Below are the code and all the weights of a small trained network. Each question names an input and a class and asks about switching units off, where a switched-off unit gives its printed mean instead of its output.

import numpy as np


def w(rows, s, z=0):
    codes = np.array(rows[::2]) - 128.0
    scale = np.full(codes.shape[1], s)
    scale[-1] = z or s
    return codes * scale


def f(y):
    return y / 2 * (1 + np.tanh(0.7978845608 * (y + 0.044715 * y**3)))


def log_softmax(a):
    a = a - a.max(-1, keepdims=True)
    return a - np.log(np.exp(a).sum(-1, keepdims=True))


def net(x, mask):
    res = np.array(x, float).reshape(1, 6) / 4 @ E
    y = f(res @ A[0][:, :-1].T + A[0][:, -1])
    res = res + np.where(mask, y, B[0][:, -1]) @ B[0][:, :-1]
    return log_softmax(res[-1] @ U[:, :-1].T + U[:, -1])


A, B = {}, {}
E = w([
[130,130,127],'x0',
[126,127,129],'x1',
[128,128,128],'x2',
[172,58,27],'x3',
[254,139,175],'x4',
[116,18,189],'x5',
],0.0055)
A[0] = w([
[112,35,183,74],'n1',
[82,193,231,65],'n2',
[170,70,37,69],'n3',
[31,120,91,76],'n4',
[227,139,165,81],'n5',
[229,140,167,68],'n6',
[83,193,232,63],'n7',
[138,178,96,50],'n8',
[99,127,113,28],'n9',
[231,141,168,65],'n10',
[129,124,128,128],'n11',
[145,235,69,60],'n12',
[164,75,45,74],'n13',
[173,68,35,72],'n14',
[108,24,187,92],'n15',
[130,137,119,3],'n16',
[152,137,138,79],'n17',
[102,1,202,80],'n18',
[126,148,147,49],'n19',
[161,80,52,74],'n20',
[22,120,87,68],'n21',
[224,139,165,76],'n22',
[113,153,181,46],'n23',
[18,119,87,42],'n24',
[135,159,111,40],'n25',
[128,129,130,134],'n26',
[118,77,159,52],'n27',
[127,127,133,103],'n28',
[131,141,129,65],'n29',
[128,131,127,127],'n30',
[226,140,166,76],'n31',
[97,175,211,66],'n32',
[27,120,89,66],'n33',
[94,176,217,54],'n34',
[145,239,68,65],'n35',
[143,215,77,59],'n36',
[139,194,86,67],'n37',
[119,117,133,49],'n38',
[143,226,74,65],'n39',
[126,153,105,79],'n40',
[157,75,40,48],'n41',
],0.0082,0.0049)
B[0] = w([
[170,76,47,173],'n1',
[217,219,169,225],'n2',
[199,215,189,170],'n3',
[65,67,217,172],'n4',
[48,72,194,194],'n5',
[48,70,194,185],'n6',
[219,217,173,223],'n7',
[191,63,120,79],'n8',
[176,69,192,52],'n9',
[46,66,197,186],'n10',
[128,129,127,128],'n11',
[179,48,50,163],'n12',
[189,202,182,157],'n13',
[198,222,188,179],'n14',
[163,81,27,213],'n15',
[225,67,171,37],'n16',
[145,96,155,84],'n17',
[181,62,9,249],'n18',
[199,102,156,62],'n19',
[180,192,176,143],'n20',
[60,53,241,181],'n21',
[54,73,191,184],'n22',
[216,125,181,91],'n23',
[79,43,252,164],'n24',
[200,69,143,57],'n25',
[125,130,126,137],'n26',
[179,84,99,88],'n27',
[144,119,133,99],'n28',
[176,97,146,65],'n29',
[129,127,128,127],'n30',
[50,71,193,188],'n31',
[204,180,174,169],'n32',
[68,59,228,170],'n33',
[212,181,180,168],'n34',
[179,46,45,173],'n35',
[180,54,74,132],'n36',
[175,63,96,110],'n37',
[181,89,151,55],'n38',
[176,54,60,152],'n39',
[159,85,135,81],'n40',
[215,187,198,137],'n41',
],0.026,0.0018)
U = w([
[42,42,180,76],'0',
[226,222,138,83],'1',
[88,132,60,255],'2',
[170,30,2,62],'3',
],0.0035,0.0061)

Each question gives the input, the list of numbers given to net, and the class t.
The units are the neurons (one row each of A and B). Each row of codes is followed by its name. A weight is (code - 128) times the scale printed after its matrix; where a second scale follows, it is the last column's (A, B and U).
mask holds one flag per neuron, in row order. A switched-off neuron (its flag False) gives its mean, the last column of its row in B, instead of its output. The means were averaged over made-up inputs and are rounded, as every weight is.
A unit's drop is (log p(t) with every unit on - log p(t) with that unit switched off) / (log p(t) with every unit on - log p(t) with every unit switched off).
The circuit of an input: a set's keep is (log p(t) with only the set's units on - log p(t) with every unit switched off) / (log p(t) with every unit on - log p(t) with every unit switched off). Starting from the 12 units with the biggest drops (on a tie, the unit counted first), units are removed one at a time, each time the one whose removal leaves the highest keep (on an exact tie, the one counted first), for as long as the keep stays at least 0.8.
circuit, biggest first: the units of the circuit, biggest drop first
most important unit: the unit with the biggest drop
top k neurons: the k neurons with the biggest drops, biggest first
drop when u is switched off: that unit's drop, to one decimal
input [-4,4,0,-4,-4,-5], class 3: circuit, biggest first : n35, n12, n39
input [5,-6,4,-5,-8,-7], class 0: circuit, biggest first : n21, n24
input [6,-7,3,-3,-1,7], class 3: circuit, biggest first : n18, n15
input [-5,-2,0,4,7,-8], class 3: top 3 neurons : n35, n12, n39
input [-1,-4,4,1,2,7], class 3: most important unit : n18
input [-5,-8,3,-3,3,7], class 3: top 3 neurons : n18, n15, n1
input [-5,-3,1,-5,-3,7], class 3: circuit, biggest first : n18, n15
input [-1,-2,-1,4,7,-8], class 3: circuit, biggest first : n35, n12
input [-7,-6,7,-6,-8,-8], class 0: top 3 neurons : n21, n24, n33
input [-3,-5,-7,-5,-1,-6], class 3: top 2 neurons : n35, n12
input [-3,-7,-3,-4,-5,8], class 3: top 3 neurons : n18, n15, n1
input [-6,-2,2,-7,4,2], class 1: drop when n7 is switched off : 0.1
input [1,2,-1,-6,-4,-8], class 3: drop when n35 is switched off : 0.2
input [1,5,-7,-8,-7,-6], class 1: circuit, biggest first : n2
input [4,1,-8,-5,-5,-8], class 3: drop when n12 is switched off : 0.1
